Here is a tiny trained network, its code and every weight. The questions are about switching its units off for an input and a target symbol, where a switched-off unit gives its printed mean instead of its output.

import numpy as np


def w(rows, s, z=0):
    codes = np.array(rows[::2]) - 128.0
    scale = np.full(codes.shape[1], s)
    scale[-1] = z or s
    return codes * scale


def norm(h):
    return h / np.sqrt((h * h).mean(-1, keepdims=True) + 1e-5)


def f(y):
    return np.maximum(y, 0)


def softmax(a):
    e = np.exp(a - a.max(-1, keepdims=True))
    return e / e.sum(-1, keepdims=True)


def log_softmax(a):
    a = a - a.max(-1, keepdims=True)
    return a - np.log(np.exp(a).sum(-1, keepdims=True))


def net(x, mask):
    ids = ['αβγδεζηλμπψ'.index(c) for c in x.split()]
    T = len(ids)
    res = E[ids] + P[:T]
    u = 0
    for l in range(2):
        r = norm(res)
        for j in range(2):
            rows = slice(2 * j, 2 * j + 2)
            q, k, v = (r @ M[l][rows].T for M in (Q, K, V))
            z = softmax(np.where(np.tri(T) > 0, q @ k.T / 2**0.5, -1e9)) @ v
            o = O[l][rows]
            res = res + np.where(mask[u + j], z, o[:, -1]) @ o[:, :-1]
        u += 2
        y = f(norm(res) @ A[l][:, :-1].T + A[l][:, -1])
        res = res + np.where(mask[u : u + 16], y, B[l][:, -1]) @ B[l][:, :-1]
        u += 16
    return log_softmax(norm(res)[-1] @ U[:, :-1].T + U[:, -1])


Q, K, V, O, A, B = {}, {}, {}, {}, {}, {}
E = w([
[102,159,203,103,45,200],'α',
[230,90,254,33,127,92],'β',
[97,132,62,42,151,101],'γ',
[91,136,127,185,5,193],'δ',
[49,142,149,141,112,134],'ε',
[166,81,140,167,163,217],'ζ',
[103,74,170,170,148,122],'η',
[183,136,145,241,170,90],'λ',
[116,133,133,79,140,224],'μ',
[104,167,95,46,102,156],'π',
[58,110,175,139,165,165],'ψ',
],0.022)
P = w([
[163,204,66,83,223,178],'0',
[70,7,216,72,51,161],'1',
[181,224,58,88,222,132],'2',
[78,11,219,76,52,176],'3',
[182,222,54,93,208,126],'4',
[87,15,220,78,41,177],'5',
[184,216,61,103,205,115],'6',
[90,19,214,88,44,173],'7',
[190,212,61,106,205,110],'8',
[95,14,218,84,40,170],'9',
[202,214,58,115,210,115],'10',
[88,1,216,93,34,153],'11',
[176,211,58,94,208,111],'12',
],0.0058)
Q[0] = w([
[126,160,60,150,129,120],'L0H1',
[169,136,109,142,138,123],'L0H1',
[110,8,154,112,95,149],'L0H2',
[119,152,141,209,184,110],'L0H2',
],0.014)
K[0] = w([
[91,184,104,126,155,119],'L0H1',
[150,129,178,118,143,107],'L0H1',
[230,89,253,117,164,98],'L0H2',
[104,98,95,204,114,124],'L0H2',
],0.012)
V[0] = w([
[21,200,139,195,216,177],'L0H1',
[185,173,159,91,92,144],'L0H1',
[143,107,101,71,89,58],'L0H2',
[3,141,26,208,91,171],'L0H2',
],0.0048)
O[0] = w([
[120,54,59,64,154,63,221],'L0H1',
[75,102,113,74,123,68,161],'L0H1',
[227,132,142,147,105,80,5],'L0H2',
[57,208,136,233,92,253,14],'L0H2',
],0.0056,0.0021)
A[0] = w([
[170,215,129,136,107,156,60],'L0N1',
[154,207,227,93,70,111,101],'L0N2',
[102,86,143,84,55,189,67],'L0N3',
[142,147,77,124,83,207,109],'L0N4',
[255,91,130,110,159,133,131],'L0N5',
[89,154,154,160,101,191,67],'L0N6',
[63,172,201,120,115,147,113],'L0N7',
[67,79,198,164,99,105,73],'L0N8',
[184,181,148,117,189,198,136],'L0N9',
[222,106,154,92,112,91,255],'L0N10',
[154,36,190,119,132,69,86],'L0N11',
[146,138,109,183,160,68,139],'L0N12',
[104,141,93,153,206,143,159],'L0N13',
[142,125,145,128,58,159,99],'L0N14',
[54,86,140,138,47,100,130],'L0N15',
[113,140,99,25,101,118,154],'L0N16',
],0.0094,0.0041)
B[0] = w([
[95,140,205,173,128,81,151],'L0N1',
[49,114,83,105,160,125,187],'L0N2',
[153,120,120,191,189,132,243],'L0N3',
[147,187,144,105,120,156,232],'L0N4',
[61,119,97,34,98,120,238],'L0N5',
[84,59,129,115,130,106,194],'L0N6',
[48,87,114,111,171,95,205],'L0N7',
[178,109,6,77,167,137,181],'L0N8',
[81,109,51,136,157,98,254],'L0N9',
[2,135,168,111,125,162,215],'L0N10',
[131,179,237,69,99,150,194],'L0N11',
[165,114,78,144,141,75,139],'L0N12',
[126,172,44,1,121,173,209],'L0N13',
[132,104,60,176,153,47,172],'L0N14',
[195,150,97,116,125,206,194],'L0N15',
[126,71,198,192,106,99,251],'L0N16',
],0.0076,0.0058)
Q[1] = w([
[128,181,121,116,170,98],'L1H1',
[109,255,145,109,163,124],'L1H1',
[103,63,178,143,66,134],'L1H2',
[175,41,110,98,129,163],'L1H2',
],0.013)
K[1] = w([
[100,108,133,45,159,75],'L1H1',
[10,109,131,42,149,181],'L1H1',
[176,117,133,181,84,128],'L1H2',
[187,136,81,172,86,113],'L1H2',
],0.012)
V[1] = w([
[139,114,126,86,74,158],'L1H1',
[66,111,117,38,113,202],'L1H1',
[183,99,109,165,2,127],'L1H2',
[103,86,124,167,123,118],'L1H2',
],0.0089)
O[1] = w([
[133,187,110,86,116,130,147],'L1H1',
[146,229,92,161,77,93,250],'L1H1',
[130,146,2,69,150,168,54],'L1H2',
[149,197,142,138,110,120,129],'L1H2',
],0.0081,0.013)
A[1] = w([
[167,181,137,123,69,72,45],'L1N1',
[219,187,145,31,173,83,3],'L1N2',
[186,99,8,41,147,177,66],'L1N3',
[128,3,182,69,86,78,107],'L1N4',
[120,105,167,117,144,42,143],'L1N5',
[132,108,178,90,18,115,122],'L1N6',
[127,168,69,169,134,124,118],'L1N7',
[67,254,92,118,148,129,125],'L1N8',
[219,142,187,129,155,80,118],'L1N9',
[100,142,193,143,201,120,114],'L1N10',
[191,63,94,192,93,160,155],'L1N11',
[57,31,63,137,128,114,126],'L1N12',
[235,169,155,133,168,106,190],'L1N13',
[164,149,193,64,94,138,62],'L1N14',
[160,165,165,110,63,117,74],'L1N15',
[162,120,178,98,117,215,81],'L1N16',
],0.011,0.0052)
B[1] = w([
[131,113,113,129,135,80,154],'L1N1',
[78,55,173,140,95,155,140],'L1N2',
[86,136,7,105,82,171,179],'L1N3',
[115,87,151,116,142,168,170],'L1N4',
[145,94,100,177,78,165,157],'L1N5',
[149,160,112,106,167,132,178],'L1N6',
[142,101,162,160,119,112,165],'L1N7',
[168,101,143,122,141,142,255],'L1N8',
[113,138,140,106,147,213,140],'L1N9',
[113,128,92,85,124,72,152],'L1N10',
[142,124,157,91,114,146,146],'L1N11',
[156,162,123,141,144,123,166],'L1N12',
[119,112,103,166,196,180,141],'L1N13',
[126,129,131,80,109,92,155],'L1N14',
[132,134,136,114,142,88,155],'L1N15',
[156,141,120,189,89,96,157],'L1N16',
],0.013,0.012)
U = w([
[73,254,179,135,136,206,20],'α',
[98,144,195,31,46,155,37],'β',
[162,59,99,152,81,75,88],'γ',
[130,150,28,103,87,167,226],'δ',
[166,130,99,222,205,121,164],'ε',
[178,151,167,189,23,177,111],'ζ',
[214,190,171,109,192,218,8],'η',
[114,36,157,169,180,172,162],'λ',
[40,135,133,194,106,86,169],'μ',
[193,210,127,116,128,69,251],'π',
[89,165,116,113,242,120,56],'ψ',
],0.0086,0.0022)

Each question gives the input, a string of symbols that net reads in full, and the target symbol t.
The units are the heads (2 rows each of Q, K, V and O) and the neurons (one row each of A and B). Each row of codes is followed by its name. A weight is (code - 128) times the scale printed after its matrix; where a second scale follows, it is the last column's (O, A, B and U).
mask holds one flag per unit, layer by layer, with each layer's heads first. A switched-off unit (its flag False) gives its mean, the last column of its rows in O or B, instead of its output. The means were averaged over made-up inputs and are rounded, as every weight is.
A unit's drop is (log p(t) with every unit on - log p(t) with that unit switched off) / (log p(t) with every unit on - log p(t) with every unit switched off).
The circuit of an input: a set's keep is (log p(t) with only the set's units on - log p(t) with every unit switched off) / (log p(t) with every unit on - log p(t) with every unit switched off). Starting from the 12 units with the biggest drops (on a tie, the unit counted first), units are removed one at a time, each time the one whose removal leaves the highest keep (on an exact tie, the one counted first), for as long as the keep stays at least 0.8.
units of the circuit, in order: the units of the circuit, biggest drop first
most important unit: the unit with the biggest drop
top k neurons: the k neurons with the biggest drops, biggest first
k most important neurons of layer l: the k neurons of layer l with the biggest drops, biggest first
heads that matter: for each layer, one digit per head in row order, 1 if its drop is at least 0.15 and else 0, layers parted by /
drop of u: that unit's drop, to one decimal
input ζ ε η π δ π γ β λ γ, target λ: units of the circuit, in order	[L1H1, L0N16]
input α ζ δ ψ η ζ ζ η, target δ: top neuron	[L0N8]
input η π ζ ε μ β ζ β ζ η ζ, target δ: top 2 neurons	[L1N3, L0N13]
input η μ α ζ ζ ζ ζ π ζ δ ζ ε, target δ: units of the circuit, in order	[L0N15, L0N8]
input π λ η π, target λ: units of the circuit, in order	[L1H1, L0N16]
input α ζ η π η β α ζ μ ζ η ψ, target β: units of the circuit, in order	[L0H2, L0N11]
input ζ ψ π ζ μ λ, target λ: top 3 neurons	[L0N12, L0N4, L0N8]
input γ ζ α λ μ, target η: top 2 neurons	[L1N8, L0N8]
input δ ζ π μ ε ζ η ζ ζ α, target δ: 2 most important neurons of layer 0	[L0N15, L0N8]
input ζ γ ζ η α ζ π ζ β δ ε, target α: units of the circuit, in order	[L0H2, L1N3, L1N8]
input λ π β π μ ζ λ ζ β ψ ζ ζ, target β: 2 most important neurons of layer 0	[L0N11, L0N5]
input ζ γ ζ ψ, target ψ: heads that matter	00 / 00
input η π ε μ, target μ: 3 most important neurons of layer 0	[L0N3, L0N5, L0N7]
input μ ζ η δ δ ζ γ ε, target δ: most important unit	L1H2
input ζ ζ ψ ζ δ μ ζ ε γ ζ ζ μ μ, target η: heads that matter	01 / 01
input ζ ζ ζ ζ ε π α η ζ π η ε, target ε: top 4 neurons	[L0N7, L0N8, L0N13, L1N12]
input ζ γ π ζ η, target λ: 2 most important neurons of layer 0	[L0N5, L0N11]
input ζ ζ ζ ζ γ π π γ π γ, target γ: top 2 neurons	[L1N5, L0N16]
input δ ζ π ψ α ψ, target δ: 3 most important neurons of layer 0	[L0N8, L0N15, L0N10]
input λ π ζ ζ α μ, target λ: most important unit	L1H1
input ζ π ε ζ η ζ ζ α, target α: top 2 neurons	[L1N3, L0N7]
input ζ π δ ζ α π ε λ, target λ: top 2 neurons	[L0N4, L0N12]
input ε ζ μ ζ ζ η ζ ζ ε, target α: 3 most important neurons of layer 1	[L1N3, L1N8, L1N5]
input α ζ ζ ζ π ζ ψ μ η, target λ: top 2 neurons	[L1N2, L1N13]
input ζ ζ γ π, target π: drop of L1N14	0.0
input π ψ π π η α δ η, target δ: drop of L0N8	0.1
input ζ α ζ ζ η ζ μ μ π α, target α: drop of L0N7	0.3
input α ζ ζ β π π μ ψ ζ α α ζ, target β: drop of L0H2	1.0
input ψ β ζ δ, target δ: top neuron	[L1N3]
input π ζ π α ζ μ, target μ: 4 most important neurons of layer 0	[L0N3, L0N13, L0N7, L0N5]
